Below are the code and all the weights of a small trained network. Each question names an input and a target symbol and asks about switching units off, where a switched-off unit gives its printed mean instead of its output.

import numpy as np


def w(rows, s, z=0):
    codes = np.array(rows[::2]) - 128.0
    scale = np.full(codes.shape[1], s)
    scale[-1] = z or s
    return codes * scale


def norm(h):
    return h / np.sqrt((h * h).mean(-1, keepdims=True) + 1e-5)


def f(y):
    return np.maximum(y, 0)


def softmax(a):
    e = np.exp(a - a.max(-1, keepdims=True))
    return e / e.sum(-1, keepdims=True)


def log_softmax(a):
    a = a - a.max(-1, keepdims=True)
    return a - np.log(np.exp(a).sum(-1, keepdims=True))


def net(x, mask):
    ids = ['Παδτφω'.index(c) for c in x.split()]
    T = len(ids)
    res = E[ids] + P[:T]
    q, k, v = (norm(res) @ M[0].T for M in (Q, K, V))
    z = softmax(np.where(np.tri(T) > 0, q @ k.T / 2**0.5, -1e9)) @ v
    res = res + np.where(mask[0], z, O[0][:, -1]) @ O[0][:, :-1]
    y = f(norm(res) @ A[0][:, :-1].T + A[0][:, -1])
    res = res + np.where(mask[1:13], y, B[0][:, -1]) @ B[0][:, :-1]
    return log_softmax(norm(res)[-1] @ U[:, :-1].T + U[:, -1])


Q, K, V, O, A, B = {}, {}, {}, {}, {}, {}
E = w([
[94,74,73,180,252,185,105],'Π',
[254,46,182,123,153,250,179],'α',
[128,29,155,212,166,162,66],'δ',
[175,101,152,199,112,132,176],'τ',
[74,201,176,151,80,112,136],'φ',
[80,173,98,130,174,113,238],'ω',
],0.0085)
P = w([
[24,64,117,187,66,223,152],'0',
[114,17,252,11,108,47,153],'1',
[165,137,196,182,99,142,112],'2',
[78,104,143,143,181,255,102],'3',
[117,117,216,101,240,63,104],'4',
[226,191,147,158,86,89,92],'5',
[63,205,89,168,230,229,139],'6',
[131,157,201,112,251,83,86],'7',
[244,202,155,167,78,82,70],'8',
],0.0075)
Q[0] = w([
[141,109,250,116,216,41,193],'h1',
[195,91,39,103,93,102,163],'h1',
],0.015)
K[0] = w([
[226,248,66,173,148,104,82],'h1',
[47,186,166,105,187,141,101],'h1',
],0.013)
V[0] = w([
[81,169,101,164,221,59,106],'h1',
[62,190,190,136,5,97,131],'h1',
],0.012)
O[0] = w([
[126,45,220,145,122,188,187,10],'h1',
[169,211,166,70,133,254,35,84],'h1',
],0.0063,0.011)
A[0] = w([
[127,147,170,197,172,147,148,112],'n1',
[95,106,210,80,190,140,128,178],'n2',
[167,142,145,183,84,110,185,180],'n3',
[138,93,127,110,171,102,63,150],'n4',
[133,132,178,173,78,99,88,150],'n5',
[86,89,161,124,125,209,167,254],'n6',
[122,96,169,130,145,77,164,160],'n7',
[134,146,130,188,170,140,166,135],'n8',
[77,82,112,95,183,126,126,187],'n9',
[142,103,162,139,196,137,102,46],'n10',
[5,104,116,161,89,168,140,174],'n11',
[137,177,152,61,166,127,127,58],'n12',
],0.014,0.0032)
B[0] = w([
[109,99,155,66,127,150,156,211],'n1',
[210,140,94,185,79,158,163,202],'n2',
[115,129,177,161,176,182,68,253],'n3',
[82,114,194,91,162,125,123,216],'n4',
[186,107,113,142,127,133,204,190],'n5',
[37,182,127,169,166,69,108,210],'n6',
[106,153,111,72,129,146,99,216],'n7',
[161,128,163,83,97,133,127,247],'n8',
[150,159,112,132,98,163,147,206],'n9',
[133,116,84,148,98,71,130,185],'n10',
[6,115,119,119,180,155,157,179],'n11',
[98,56,123,144,143,89,104,179],'n12',
],0.018,0.0062)
U = w([
[15,162,95,189,156,185,149,129],'Π',
[99,202,119,2,167,64,109,134],'α',
[210,193,129,58,91,223,186,255],'δ',
[169,5,133,140,136,66,145,125],'τ',
[194,149,135,164,151,157,32,38],'φ',
[180,186,112,225,77,89,191,100],'ω',
],0.0089,0.0018)

Each question gives the input, a string of symbols that net reads in full, and the target symbol t.
The units are the heads (2 rows each of Q, K, V and O) and the neurons (one row each of A and B). Each row of codes is followed by its name. A weight is (code - 128) times the scale printed after its matrix; where a second scale follows, it is the last column's (O, A, B and U).
mask holds one flag per unit, heads first, then neurons. A switched-off unit (its flag False) gives its mean, the last column of its rows in O or B, instead of its output. The means were averaged over made-up inputs and are rounded, as every weight is.
A unit's drop is (log p(t) with every unit on - log p(t) with that unit switched off) / (log p(t) with every unit on - log p(t) with every unit switched off).
The circuit of an input: a set's keep is (log p(t) with only the set's units on - log p(t) with every unit switched off) / (log p(t) with every unit on - log p(t) with every unit switched off). Starting from the 12 units with the biggest drops (on a tie, the unit counted first), units are removed one at a time, each time the one whose removal leaves the highest keep (on an exact tie, the one counted first), for as long as the keep stays at least 0.8.
units of the circuit, in order: the units of the circuit, biggest drop first
unit that matters most: the unit with the biggest drop
k most important neurons: the k neurons with the biggest drops, biggest first
drop when u is switched off: that unit's drop, to one decimal
input φ Π δ, target τ: units of the circuit, in order => [n5]
input τ α δ α α τ α ω α, target Π: units of the circuit, in order => [h1 n6]
input ω τ α, target φ: units of the circuit, in order => [n3 n11]
input α τ φ φ α Π α α, target Π: units of the circuit, in order => [h1 n6 n7 n3]
input α τ Π Π ω, target Π: units of the circuit, in order => [h1 n11 n3]
input τ τ φ α δ, target φ: 2 most important neurons => [n2 n12]
input τ τ ω α α Π, target α: 2 most important neurons => [n3 n4]
input ω α τ, target δ: units of the circuit, in order => [n5 h1]
input α α τ τ, target α: units of the circuit, in order => [n3 h1 n8]
input τ δ α α ω α τ, target α: units of the circuit, in order => [n2 n8]
input φ δ ω α Π, target ω: units of the circuit, in order => [h1 n2 n10]
input Π δ α α, target α: 3 most important neurons => [n2 n6 n8]
input φ δ φ τ α, target φ: 2 most important neurons => [n12 n2]
input τ τ δ ω δ, target δ: unit that matters most => n2
input ω ω α α, target α: 2 most important neurons => [n6 n2]
input δ τ τ α δ, target τ: 3 most important neurons => [n4 n10 n2]
input α ω Π α φ, target Π: 2 most important neurons => [n11 n3]
input α α ω α α Π, target α: 2 most important neurons => [n2 n3]
input τ δ α α Π φ τ τ, target φ: drop when n12 is switched off => 0.4
input δ τ ω Π α τ δ φ, target τ: drop when n12 is switched off => 0.8
